Below are the code and all the weights of a small trained network. Each question names an input and a target symbol and asks about switching units off, where a switched-off unit gives its printed mean instead of its output.

import numpy as np


def w(rows, s, z=0):
    codes = np.array(rows[::2]) - 128.0
    scale = np.full(codes.shape[1], s)
    scale[-1] = z or s
    return codes * scale


def norm(h):
    return h / np.sqrt((h * h).mean(-1, keepdims=True) + 1e-5)


def f(y):
    return np.maximum(y, 0)


def softmax(a):
    e = np.exp(a - a.max(-1, keepdims=True))
    return e / e.sum(-1, keepdims=True)


def log_softmax(a):
    a = a - a.max(-1, keepdims=True)
    return a - np.log(np.exp(a).sum(-1, keepdims=True))


def net(x, mask):
    ids = ['αβγδεζθλμξπω'.index(c) for c in x.split()]
    T = len(ids)
    res = E[ids] + P[:T]
    r = norm(res)
    for j in range(3):
        rows = slice(2 * j, 2 * j + 2)
        q, k, v = (r @ M[0][rows].T for M in (Q, K, V))
        z = softmax(np.where(np.tri(T) > 0, q @ k.T / 2**0.5, -1e9)) @ v
        o = O[0][rows]
        res = res + np.where(mask[j], z, o[:, -1]) @ o[:, :-1]
    y = f(norm(res) @ A[0][:, :-1].T + A[0][:, -1])
    res = res + np.where(mask[3:27], y, B[0][:, -1]) @ B[0][:, :-1]
    return log_softmax(norm(res)[-1] @ U[:, :-1].T + U[:, -1])


Q, K, V, O, A, B = {}, {}, {}, {}, {}, {}
E = w([
[138,218,40,67,208,124],'α',
[143,190,94,5,165,43],'β',
[155,170,73,49,159,105],'γ',
[158,212,82,30,151,84],'δ',
[129,147,68,38,195,93],'ε',
[156,210,101,81,150,102],'ζ',
[128,252,65,86,158,39],'θ',
[121,192,107,71,146,68],'λ',
[94,178,87,53,170,9],'μ',
[170,136,117,8,188,119],'ξ',
[142,151,138,38,139,56],'π',
[182,177,126,9,138,74],'ω',
],0.0031)
P = w([
[126,102,163,164,145,149],'0',
[222,138,27,56,254,19],'1',
[118,168,164,136,155,154],'2',
[209,36,6,82,184,64],'3',
[104,165,165,132,139,158],'4',
[218,52,12,75,173,72],'5',
[94,164,167,124,124,169],'6',
[188,47,21,74,174,83],'7',
[81,154,158,118,105,178],'8',
[196,59,52,67,178,79],'9',
[74,129,151,125,75,192],'10',
[134,79,54,63,179,81],'11',
],0.0069)
Q[0] = w([
[247,17,31,160,199,33],'h1',
[103,137,99,2,142,59],'h1',
[2,231,225,172,91,213],'h2',
[103,52,12,17,185,74],'h2',
[188,58,112,163,165,87],'h3',
[124,196,195,63,171,205],'h3',
],0.0079)
K[0] = w([
[34,178,83,2,27,183],'h1',
[38,99,188,190,34,229],'h1',
[231,112,204,189,220,63],'h2',
[35,118,200,118,5,222],'h2',
[162,118,70,53,49,134],'h3',
[192,39,238,215,210,104],'h3',
],0.0072)
V[0] = w([
[128,150,92,27,92,13],'h1',
[48,132,158,186,101,29],'h1',
[29,65,85,62,201,99],'h2',
[202,106,207,78,51,132],'h2',
[23,154,3,96,139,142],'h3',
[75,2,118,154,120,133],'h3',
],0.0072)
O[0] = w([
[53,184,129,2,118,23,173],'h1',
[61,27,150,156,199,62,78],'h1',
[58,30,26,170,95,205,230],'h2',
[228,133,101,128,96,25,127],'h2',
[195,103,97,82,194,252,50],'h3',
[109,87,25,69,129,92,4],'h3',
],0.0073,0.0039)
A[0] = w([
[154,129,148,75,99,54,158],'n1',
[107,186,190,125,77,44,102],'n2',
[41,166,217,113,73,148,115],'n3',
[156,84,107,67,124,161,149],'n4',
[123,109,98,67,103,174,99],'n5',
[126,42,73,115,161,59,9],'n6',
[51,159,165,227,93,162,147],'n7',
[90,105,195,114,145,227,3],'n8',
[180,156,161,125,162,92,60],'n9',
[120,161,64,162,192,83,43],'n10',
[31,30,130,168,165,180,113],'n11',
[97,82,151,117,227,142,40],'n12',
[162,146,143,171,34,122,41],'n13',
[59,167,150,37,162,113,113],'n14',
[156,104,112,125,231,150,102],'n15',
[108,197,77,78,136,174,65],'n16',
[185,192,103,109,135,100,163],'n17',
[223,90,97,173,84,72,94],'n18',
[78,2,85,141,120,198,68],'n19',
[151,84,209,181,177,191,92],'n20',
[44,111,141,80,153,89,87],'n21',
[127,119,139,173,158,210,80],'n22',
[143,142,70,89,141,180,108],'n23',
[58,119,139,63,173,159,60],'n24',
],0.0072,0.0046)
B[0] = w([
[95,151,118,209,120,148,244],'n1',
[58,121,118,137,120,235,221],'n2',
[223,74,214,121,195,143,221],'n3',
[125,165,125,189,184,107,227],'n4',
[82,155,126,211,136,119,186],'n5',
[133,100,180,124,239,63,172],'n6',
[204,85,58,39,140,69,253],'n7',
[50,74,253,141,198,62,145],'n8',
[103,190,95,73,108,201,149],'n9',
[161,42,147,176,167,60,143],'n10',
[158,254,133,59,167,75,192],'n11',
[104,108,138,47,60,215,153],'n12',
[128,235,122,63,231,59,165],'n13',
[119,148,112,143,24,151,228],'n14',
[117,176,210,69,62,154,197],'n15',
[111,82,159,158,32,90,182],'n16',
[86,56,158,144,148,127,237],'n17',
[126,144,50,94,65,227,168],'n18',
[133,222,99,135,221,120,172],'n19',
[32,35,95,125,94,54,163],'n20',
[217,79,122,126,59,243,199],'n21',
[67,42,185,221,83,171,162],'n22',
[121,101,165,179,125,69,212],'n23',
[87,79,89,135,17,154,179],'n24',
],0.006,0.0049)
U = w([
[245,65,189,244,119,110,143],'α',
[32,136,61,5,184,179,128],'β',
[130,85,156,57,2,247,128],'γ',
[27,32,48,170,41,47,6],'δ',
[107,242,210,121,50,47,27],'ε',
[172,63,82,92,234,14,172],'ζ',
[67,40,239,60,193,121,141],'θ',
[76,53,159,211,170,230,143],'λ',
[243,94,19,217,88,184,78],'μ',
[63,149,33,195,200,197,152],'ξ',
[230,189,209,64,173,180,192],'π',
[234,211,29,53,70,88,92],'ω',
],0.0079,0.0022)

Each question gives the input, a string of symbols that net reads in full, and the target symbol t.
The units are the heads (2 rows each of Q, K, V and O) and the neurons (one row each of A and B). Each row of codes is followed by its name. A weight is (code - 128) times the scale printed after its matrix; where a second scale follows, it is the last column's (O, A, B and U).
mask holds one flag per unit, heads first, then neurons. A switched-off unit (its flag False) gives its mean, the last column of its rows in O or B, instead of its output. The means were averaged over made-up inputs and are rounded, as every weight is.
A unit's drop is (log p(t) with every unit on - log p(t) with that unit switched off) / (log p(t) with every unit on - log p(t) with every unit switched off).
The circuit of an input: a set's keep is (log p(t) with only the set's units on - log p(t) with every unit switched off) / (log p(t) with every unit on - log p(t) with every unit switched off). Starting from the 12 units with the biggest drops (on a tie, the unit counted first), units are removed one at a time, each time the one whose removal leaves the highest keep (on an exact tie, the one counted first), for as long as the keep stays at least 0.8.
units of the circuit, in order: the units of the circuit, biggest drop first
unit that matters most: the unit with the biggest drop
top k neurons: the k neurons with the biggest drops, biggest first
drop of u: that unit's drop, to one decimal
input α ζ ξ μ π μ π, target λ: units of the circuit, in order	[h1; h2; n8]
input ξ π ε ε, target ξ: units of the circuit, in order	[h2; n19]
input θ ω β β ω β ω λ ζ π, target π: units of the circuit, in order	[h3; h2]
input ω ε γ, target ε: units of the circuit, in order	[h3; h1]
input λ β π μ β ω ε, target ζ: units of the circuit, in order	[h1; n7; n11]
input μ π ε β, target ξ: units of the circuit, in order	[h2; n19]
input δ λ λ ω θ ε ζ, target π: units of the circuit, in order	[n3; h1; n13]
input β β θ π δ ω ω π, target ω: unit that matters most	h2
input ω δ π ζ π β π δ ξ β γ, target ε: units of the circuit, in order	[h2; n13]
input ζ ζ π ω β π β β α ε π, target α: units of the circuit, in order	[h1; h3; n7]
input π β ζ β μ, target δ: units of the circuit, in order	[h3; h1]
input γ π β λ θ π ζ, target μ: top 2 neurons	[n7; n22]
input θ θ γ β, target α: top 2 neurons	[n23; n16]
input π ζ π ξ ω, target δ: unit that matters most	h3
input μ β ξ γ β β λ ω, target θ: top 2 neurons	[n15; n7]
input ε ω β ω μ γ γ ω ε μ δ μ, target ε: top 3 neurons	[n15; n7; n3]
input ζ α β π, target δ: top 2 neurons	[n3; n7]
input μ θ π ζ β ω β β δ λ β, target β: top 2 neurons	[n11; n19]
input β β β α λ π β, target γ: top 2 neurons	[n3; n21]
input μ β δ, target β: unit that matters most	h2
input ε θ β β π, target ξ: drop of n11	0.1
input π δ π θ β θ π β π, target δ: drop of h3	2.2
input β λ δ, target γ: drop of h1	1.4
input δ β ω γ ω β, target ω: drop of h2	2.4
